Here is a tiny trained network, its code and every weight. The questions are about switching its units off for an input and a class, where a switched-off unit gives its printed mean instead of its output.

import numpy as np


def w(rows, s, z=0):
    codes = np.array(rows[::2]) - 128.0
    scale = np.full(codes.shape[1], s)
    scale[-1] = z or s
    return codes * scale


def f(y):
    return np.maximum(y, 0)


def log_softmax(a):
    a = a - a.max(-1, keepdims=True)
    return a - np.log(np.exp(a).sum(-1, keepdims=True))


def net(x, mask):
    res = np.array(x, float).reshape(1, 8) / 4 @ E
    y = f(res @ A[0][:, :-1].T + A[0][:, -1])
    res = res + np.where(mask, y, B[0][:, -1]) @ B[0][:, :-1]
    return log_softmax(res[-1] @ U[:, :-1].T + U[:, -1])


A, B = {}, {}
E = w([
[158,241,171,78,142,254,100,123],'x0',
[63,94,65,63,137,131,203,203],'x1',
[149,74,30,126,97,83,56,143],'x2',
[98,89,161,81,84,89,155,90],'x3',
[138,156,172,199,168,69,170,123],'x4',
[236,82,157,130,79,214,164,254],'x5',
[79,164,17,212,68,160,190,139],'x6',
[170,171,136,173,161,106,177,89],'x7',
],0.0095)
A[0] = w([
[210,155,228,124,116,192,156,135,207],'neuron 0',
[77,79,170,78,86,128,181,139,190],'neuron 1',
[163,161,92,218,138,160,61,120,62],'neuron 2',
[185,116,140,193,154,125,158,191,254],'neuron 3',
[121,158,74,150,129,180,190,98,171],'neuron 4',
[115,128,7,165,91,112,79,136,186],'neuron 5',
[88,201,112,158,123,130,149,168,106],'neuron 6',
[139,140,66,32,126,210,115,153,70],'neuron 7',
],0.011,0.0031)
B[0] = w([
[129,119,177,253,175,206,57,190,250],'neuron 0',
[242,85,135,121,129,19,174,163,202],'neuron 1',
[153,105,159,111,83,97,157,129,198],'neuron 2',
[178,18,140,108,103,93,160,151,221],'neuron 3',
[147,95,65,151,159,1,165,77,196],'neuron 4',
[151,119,187,136,90,109,90,171,238],'neuron 5',
[130,70,191,180,182,138,214,46,178],'neuron 6',
[75,220,226,17,68,118,149,148,209],'neuron 7',
],0.0098,0.014)
U = w([
[54,174,90,212,167,118,79,2,164],'0',
[84,157,89,81,100,137,177,188,7],'1',
[113,164,153,101,200,112,104,109,157],'2',
[99,146,155,148,42,189,6,251,121],'3',
[200,34,71,190,94,103,162,190,167],'4',
[105,135,8,129,137,201,145,143,2],'5',
[97,141,116,81,74,50,191,102,152],'6',
],0.01,0.0044)

Each question gives the input, the list of numbers given to net, and the class t.
The units are the neurons (one row each of A and B). Each row of codes is followed by its name. A weight is (code - 128) times the scale printed after its matrix; where a second scale follows, it is the last column's (A, B and U).
mask holds one flag per neuron, in row order. A switched-off neuron (its flag False) gives its mean, the last column of its row in B, instead of its output. The means were averaged over made-up inputs and are rounded, as every weight is.
A unit's drop is (log p(t) with every unit on - log p(t) with that unit switched off) / (log p(t) with every unit on - log p(t) with every unit switched off).
The circuit of an input: a set's keep is (log p(t) with only the set's units on - log p(t) with every unit switched off) / (log p(t) with every unit on - log p(t) with every unit switched off). Starting from all 8 units, units are removed one at a time, each time the one whose removal leaves the highest keep (on an exact tie, the one counted first), for as long as the keep stays at least 0.8.
circuit, biggest first: the units of the circuit, biggest drop first
k most important neurons: the k neurons with the biggest drops, biggest first
drop of u: that unit's drop, to one decimal
input [-4,5,3,-4,-4,2,-3,-5], class 3: circuit, biggest first	[neuron 7]
input [-4,-3,-4,-1,-2,0,-6,6], class 3: circuit, biggest first	[neuron 4; neuron 1]
input [-1,-7,-5,-6,2,-6,-4,-3], class 0: circuit, biggest first	[neuron 7; neuron 1]
input [-4,-1,4,3,5,-6,-1,-3], class 0: 4 most important neurons	[neuron 3; neuron 7; neuron 1; neuron 2]
input [1,2,-5,1,7,-1,6,3], class 0: circuit, biggest first	[neuron 1; neuron 6]
input [0,-3,-1,-8,-6,4,7,-3], class 6: circuit, biggest first	[neuron 7; neuron 4]
input [0,5,2,-2,-4,6,8,-2], class 6: 2 most important neurons	[neuron 7; neuron 0]
input [-3,2,1,-4,-8,-5,1,5], class 6: 2 most important neurons	[neuron 0; neuron 3]
input [-4,7,2,-5,-8,-2,-3,1], class 3: 3 most important neurons	[neuron 4; neuron 5; neuron 6]
input [8,5,8,4,1,8,8,5], class 6: 2 most important neurons	[neuron 7; neuron 4]
input [2,3,2,1,-1,2,0,0], class 3: 2 most important neurons	[neuron 4; neuron 6]
input [6,-4,7,-5,0,-8,8,-6], class 6: 3 most important neurons	[neuron 0; neuron 2; neuron 4]
input [3,-2,-1,-8,6,-5,1,-1], class 0: 2 most important neurons	[neuron 1; neuron 7]
input [4,-5,-7,0,3,0,-5,4], class 3: circuit, biggest first	[neuron 0]
input [6,-3,-2,5,-3,-6,-6,8], class 0: 2 most important neurons	[neuron 5; neuron 7]
input [-3,-5,5,-6,0,-6,-5,-4], class 3: drop of neuron 3	0.3
input [5,-4,0,-5,-6,-6,5,4], class 6: drop of neuron 2	0.8
input [4,6,-1,-5,5,2,-3,-3], class 3: drop of neuron 4	0.1
input [7,-6,2,-2,8,7,8,-8], class 4: drop of neuron 4	0.2
input [-1,-6,-3,5,-7,-3,4,5], class 0: circuit, biggest first	[neuron 3]
